Below is a small trained network, with its code and all its weights. Each question gives an input and a class and asks what happens when units are switched off, that is, made to give their printed mean instead of their output.

import numpy as np


def w(rows, s, z=0):
    codes = np.array(rows[::2]) - 128.0
    scale = np.full(codes.shape[1], s)
    scale[-1] = z or s
    return codes * scale


def norm(h):
    return h / np.sqrt((h * h).mean(-1, keepdims=True) + 1e-5)


def f(y):
    return np.maximum(y, 0)


def log_softmax(a):
    a = a - a.max(-1, keepdims=True)
    return a - np.log(np.exp(a).sum(-1, keepdims=True))


def net(x, mask):
    res = np.array(x, float).reshape(1, 7) / 4 @ E
    u = 0
    for l in range(2):
        y = f(norm(res) @ A[l][:, :-1].T + A[l][:, -1])
        res = res + np.where(mask[u : u + 6], y, B[l][:, -1]) @ B[l][:, :-1]
        u += 6
    return log_softmax(norm(res)[-1] @ U[:, :-1].T + U[:, -1])


A, B = {}, {}
E = w([
[112,140,113,130,99,130,139,157,145],'x0',
[130,117,127,131,125,123,131,128,128],'x1',
[105,165,218,171,187,154,30,193,160],'x2',
[26,139,201,91,112,22,127,154,34],'x3',
[172,109,105,60,46,160,15,180,63],'x4',
[121,92,105,172,120,109,123,142,128],'x5',
[54,60,196,169,25,255,109,79,129],'x6',
],0.0089)
A[0] = w([
[142,157,246,203,134,130,76,161,117,58],'L0N1',
[80,64,163,118,143,221,181,120,142,65],'L0N2',
[26,87,163,118,130,105,160,161,41,46],'L0N3',
[92,79,45,101,127,142,207,63,43,33],'L0N4',
[86,167,189,223,140,126,240,72,179,36],'L0N5',
[34,102,174,155,61,211,116,82,110,2],'L0N6',
],0.011,0.0083)
B[0] = w([
[108,157,158,233,123,184,134,133,123,214],'L0N1',
[231,103,127,135,135,88,190,152,138,218],'L0N2',
[152,171,86,101,99,72,89,33,127,222],'L0N3',
[123,250,180,202,112,194,154,196,124,216],'L0N4',
[46,72,89,44,165,202,108,141,60,245],'L0N5',
[192,113,176,97,152,41,149,186,117,254],'L0N6',
],0.014,0.0067)
A[1] = w([
[94,177,169,110,57,129,143,77,97,82],'L1N1',
[177,63,74,139,120,249,125,89,177,65],'L1N2',
[171,120,128,153,83,149,171,98,227,57],'L1N3',
[96,152,162,84,124,107,107,57,48,33],'L1N4',
[170,104,122,113,49,171,49,158,47,2],'L1N5',
[144,189,100,88,32,164,191,139,83,20],'L1N6',
],0.012,0.0043)
B[1] = w([
[128,141,152,134,127,36,50,91,214,209],'L1N1',
[68,137,109,151,10,16,107,23,188,253],'L1N2',
[158,127,166,148,83,67,52,106,187,187],'L1N3',
[145,81,84,47,82,105,96,54,164,217],'L1N4',
[31,70,62,15,197,226,232,110,11,206],'L1N5',
[111,53,162,227,195,254,45,246,176,245],'L1N6',
],0.0092,0.0067)
U = w([
[9,67,64,25,184,212,171,99,44,104],'0',
[97,165,121,98,71,74,92,65,180,171],'1',
[206,117,157,91,182,56,207,196,81,241],'2',
[59,201,198,197,138,200,113,168,136,1],'3',
],0.014,0.0069)

Each question gives the input, the list of numbers given to net, and the class t.
The units are the neurons (one row each of A and B). Each row of codes is followed by its name. A weight is (code - 128) times the scale printed after its matrix; where a second scale follows, it is the last column's (A, B and U).
mask holds one flag per neuron, layer by layer. A switched-off neuron (its flag False) gives its mean, the last column of its row in B, instead of its output. The means were averaged over made-up inputs and are rounded, as every weight is.
A unit's drop is (log p(t) with every unit on - log p(t) with that unit switched off) / (log p(t) with every unit on - log p(t) with every unit switched off).
The circuit of an input: a set's keep is (log p(t) with only the set's units on - log p(t) with every unit switched off) / (log p(t) with every unit on - log p(t) with every unit switched off). Starting from all 12 units, units are removed one at a time, each time the one whose removal leaves the highest keep (on an exact tie, the one counted first), for as long as the keep stays at least 0.8.
circuit, biggest first: the units of the circuit, biggest drop first
top k neurons: the k neurons with the biggest drops, biggest first
top k neurons in layer l: the k neurons of layer l with the biggest drops, biggest first
input [-1,-3,5,5,8,-1,1], class 0: circuit, biggest first : [L1N5]
input [-7,-3,-8,7,2,4,5], class 3: top 2 neurons in layer 1 : [L1N6, L1N2]
input [-8,4,-7,0,-2,5,7], class 2: top 2 neurons in layer 0 : [L0N6, L0N2]
input [0,-2,7,8,5,5,-2], class 1: top 2 neurons in layer 0 : [L0N3, L0N5]
input [-7,2,5,3,8,-5,-7], class 0: top 4 neurons : [L0N6, L1N5, L0N2, L0N4]
input [-4,1,-8,3,4,5,-7], class 3: top 2 neurons in layer 0 : [L0N4, L0N6]
input [-4,-5,-8,-5,4,3,-2], class 3: circuit, biggest first : [L0N4, L1N6]
input [1,-7,0,-8,2,8,-7], class 1: top 2 neurons : [L0N6, L1N2]
input [-7,4,8,-3,-6,1,8], class 2: top 3 neurons in layer 0 : [L0N6, L0N2, L0N4]
input [-6,0,6,-4,1,-4,6], class 2: circuit, biggest first : [L0N6, L0N2]
input [-4,-1,4,1,4,5,-2], class 0: top 3 neurons : [L0N4, L1N5, L0N6]
input [4,5,-6,-6,5,4,8], class 2: top 3 neurons in layer 0 : [L0N6, L0N5, L0N2]
input [7,4,-2,8,-3,-6,-8], class 1: top 2 neurons : [L0N6, L0N2]
input [6,4,-2,3,-1,-4,8], class 2: circuit, biggest first : [L0N6]
input [-3,7,8,-1,-2,2,-7], class 3: top 2 neurons in layer 0 : [L0N6, L0N1]
input [-7,-8,-7,8,4,0,-4], class 1: top 2 neurons in layer 0 : [L0N5, L0N3]
input [-1,3,7,7,-4,0,-5], class 1: circuit, biggest first : [L0N3, L0N6]
input [5,3,4,-6,0,1,-4], class 1: top 2 neurons : [L0N6, L0N4]
input [-4,-1,-7,-6,6,-7,-6], class 3: circuit, biggest first : [L0N5, L1N6, L0N6, L0N2]
input [-1,6,7,-2,3,-7,-6], class 3: circuit, biggest first : [L0N6]
input [-5,0,-3,3,6,-1,-6], class 0: circuit, biggest first : [L0N6, L1N5]
input [7,-3,-7,3,6,-3,-3], class 3: top 2 neurons : [L0N4, L1N6]
input [1,-6,7,8,-1,4,0], class 1: top 2 neurons in layer 0 : [L0N3, L0N4]
input [6,-5,7,-7,0,3,6], class 1: top 2 neurons : [L0N4, L1N2]
